Below are the code and all the weights of a small trained network. Each question names an input and a class and asks about switching units off, where a switched-off unit gives its printed mean instead of its output.

import numpy as np


def w(rows, s, z=0):
    codes = np.array(rows[::2]) - 128.0
    scale = np.full(codes.shape[1], s)
    scale[-1] = z or s
    return codes * scale


def f(y):
    return y / 2 * (1 + np.tanh(0.7978845608 * (y + 0.044715 * y**3)))


def log_softmax(a):
    a = a - a.max(-1, keepdims=True)
    return a - np.log(np.exp(a).sum(-1, keepdims=True))


def net(x, mask):
    res = np.array(x, float).reshape(1, 6) / 4 @ E
    y = f(res @ A[0][:, :-1].T + A[0][:, -1])
    res = res + np.where(mask, y, B[0][:, -1]) @ B[0][:, :-1]
    return log_softmax(res[-1] @ U[:, :-1].T + U[:, -1])


A, B = {}, {}
E = w([
[129,130,130,128],'x0',
[144,248,164,89],'x1',
[65,124,255,139],'x2',
[130,127,130,128],'x3',
[101,101,131,18],'x4',
[124,130,123,129],'x5',
],0.0069)
A[0] = w([
[170,136,68,109,94],'n1',
[199,123,85,95,72],'n2',
[124,101,138,54,74],'n3',
[123,154,95,126,30],'n4',
[85,112,108,152,129],'n5',
[114,67,117,147,89],'n6',
[153,138,136,190,65],'n7',
[143,137,136,133,74],'n8',
[86,114,120,72,43],'n9',
[131,191,128,112,62],'n10',
[161,128,137,153,30],'n11',
[69,130,171,151,50],'n12',
[112,41,99,164,95],'n13',
[145,198,143,112,53],'n14',
[136,124,126,122,173],'n15',
[119,138,140,207,86],'n16',
[183,137,68,110,67],'n17',
[91,79,170,142,130],'n18',
[173,141,128,199,88],'n19',
[133,57,128,147,72],'n20',
[116,197,121,108,101],'n21',
[111,71,117,148,74],'n22',
[128,146,115,167,72],'n23',
[102,111,125,75,65],'n24',
[121,192,124,117,62],'n25',
[76,120,193,180,99],'n26',
[125,127,186,117,110],'n27',
[138,157,116,221,78],'n28',
[143,202,133,110,89],'n29',
[105,133,69,130,140],'n30',
[159,135,68,111,74],'n31',
[105,101,119,27,61],'n32',
[81,66,101,171,88],'n33',
[149,154,48,140,135],'n34',
[105,119,131,140,18],'n35',
[119,85,124,133,41],'n36',
[152,127,79,115,100],'n37',
[89,77,102,162,109],'n38',
[219,137,56,166,109],'n39',
[144,167,131,122,65],'n40',
[49,130,181,147,68],'n41',
[110,127,124,115,2],'n42',
[90,45,106,139,76],'n43',
[114,185,117,247,62],'n44',
[120,59,114,111,184],'n45',
],0.011,0.0073)
B[0] = w([
[104,65,185,153,178],'n1',
[100,56,158,147,159],'n2',
[154,100,46,53,151],'n3',
[174,78,221,54,95],'n4',
[132,153,126,127,135],'n5',
[181,191,194,100,136],'n6',
[150,25,82,2,130],'n7',
[148,116,162,93,96],'n8',
[178,19,57,17,121],'n9',
[219,176,191,117,136],'n10',
[145,64,133,23,92],'n11',
[88,14,193,88,129],'n12',
[211,212,167,130,181],'n13',
[188,184,188,166,146],'n14',
[122,157,113,179,182],'n15',
[103,93,97,79,151],'n16',
[108,56,209,117,166],'n17',
[94,124,124,163,174],'n18',
[120,111,50,64,165],'n19',
[185,186,164,98,131],'n20',
[213,187,165,135,169],'n21',
[197,181,172,73,125],'n22',
[140,91,100,45,111],'n23',
[151,100,75,111,125],'n24',
[208,183,178,103,132],'n25',
[129,63,181,171,184],'n26',
[97,92,139,154,157],'n27',
[145,95,39,30,177],'n28',
[216,210,185,130,175],'n29',
[89,117,158,155,171],'n30',
[138,84,251,103,154],'n31',
[127,79,21,51,181],'n32',
[195,193,172,124,154],'n33',
[102,99,205,161,231],'n34',
[206,80,181,50,87],'n35',
[193,135,179,46,99],'n36',
[102,88,162,168,153],'n37',
[168,183,153,132,152],'n38',
[93,97,167,156,253],'n39',
[202,117,187,107,112],'n40',
[158,6,228,111,162],'n41',
[147,53,153,26,87],'n42',
[185,199,167,100,155],'n43',
[149,95,30,28,199],'n44',
[118,174,113,149,228],'n45',
],0.0086,0.0039)
U = w([
[245,209,156,148,67],'0',
[114,125,104,169,255],'1',
[116,18,191,165,27],'2',
[170,72,2,41,120],'3',
[111,157,102,179,182],'4',
],0.0085,0.0081)

Each question gives the input, the list of numbers given to net, and the class t.
The units are the neurons (one row each of A and B). Each row of codes is followed by its name. A weight is (code - 128) times the scale printed after its matrix; where a second scale follows, it is the last column's (A, B and U).
mask holds one flag per neuron, in row order. A switched-off neuron (its flag False) gives its mean, the last column of its row in B, instead of its output. The means were averaged over made-up inputs and are rounded, as every weight is.
A unit's drop is (log p(t) with every unit on - log p(t) with that unit switched off) / (log p(t) with every unit on - log p(t) with every unit switched off).
The circuit of an input: a set's keep is (log p(t) with only the set's units on - log p(t) with every unit switched off) / (log p(t) with every unit on - log p(t) with every unit switched off). Starting from the 12 units with the biggest drops (on a tie, the unit counted first), units are removed one at a time, each time the one whose removal leaves the highest keep (on an exact tie, the one counted first), for as long as the keep stays at least 0.8.
circuit, biggest first: the units of the circuit, biggest drop first
most important unit: the unit with the biggest drop
k most important neurons: the k neurons with the biggest drops, biggest first
drop of u: that unit's drop, to one decimal
input [8,-2,8,-7,-7,5], class 2: 2 most important neurons -> (n26; n41)
input [-8,-8,7,7,-7,7], class 0: circuit, biggest first -> (n13; n33)
input [-6,8,-8,-8,5,-1], class 0: most important unit -> n29
input [0,0,-4,5,-5,2], class 3: circuit, biggest first -> (n28; n44)
input [-4,2,-2,6,7,-2], class 3: circuit, biggest first -> (n32; n3)
input [5,3,-8,-7,-8,-1], class 2: 2 most important neurons -> (n34; n39)
input [3,5,6,1,7,-6], class 3: circuit, biggest first -> (n32; n3)
input [0,7,2,0,-8,-7], class 3: circuit, biggest first -> (n44; n28)
input [-4,6,7,8,-5,6], class 2: circuit, biggest first -> (n41; n26)
input [-1,-5,-3,0,4,1], class 0: 2 most important neurons -> (n13; n43)
input [-1,-7,-4,-2,-8,2], class 3: 2 most important neurons -> (n28; n44)
input [-5,-6,6,8,-3,4], class 0: circuit, biggest first -> (n13; n33; n43)
input [3,-5,-6,7,-5,-4], class 2: circuit, biggest first -> (n39; n34)
input [0,-4,3,-3,6,-1], class 3: most important unit -> n32
input [4,-4,6,6,7,-3], class 3: 3 most important neurons -> (n32; n3; n9)
input [-7,-2,8,-5,-8,5], class 2: 3 most important neurons -> (n26; n41; n12)
input [-4,-6,4,-3,6,-5], class 0: 2 most important neurons -> (n43; n13)
input [8,-1,8,2,-5,-2], class 2: 3 most important neurons -> (n41; n26; n12)
input [0,-8,-7,4,-8,6], class 0: 2 most important neurons -> (n13; n33)
input [3,4,8,-4,5,5], class 2: most important unit -> n41
input [-2,0,8,-6,0,-4], class 2: drop of n41 -> 0.2
input [-5,0,3,-4,5,-2], class 3: drop of n19 -> -0.2
input [2,-3,-5,-8,1,-2], class 2: drop of n31 -> 0.2
input [1,8,6,-4,4,2], class 0: drop of n29 -> 0.1
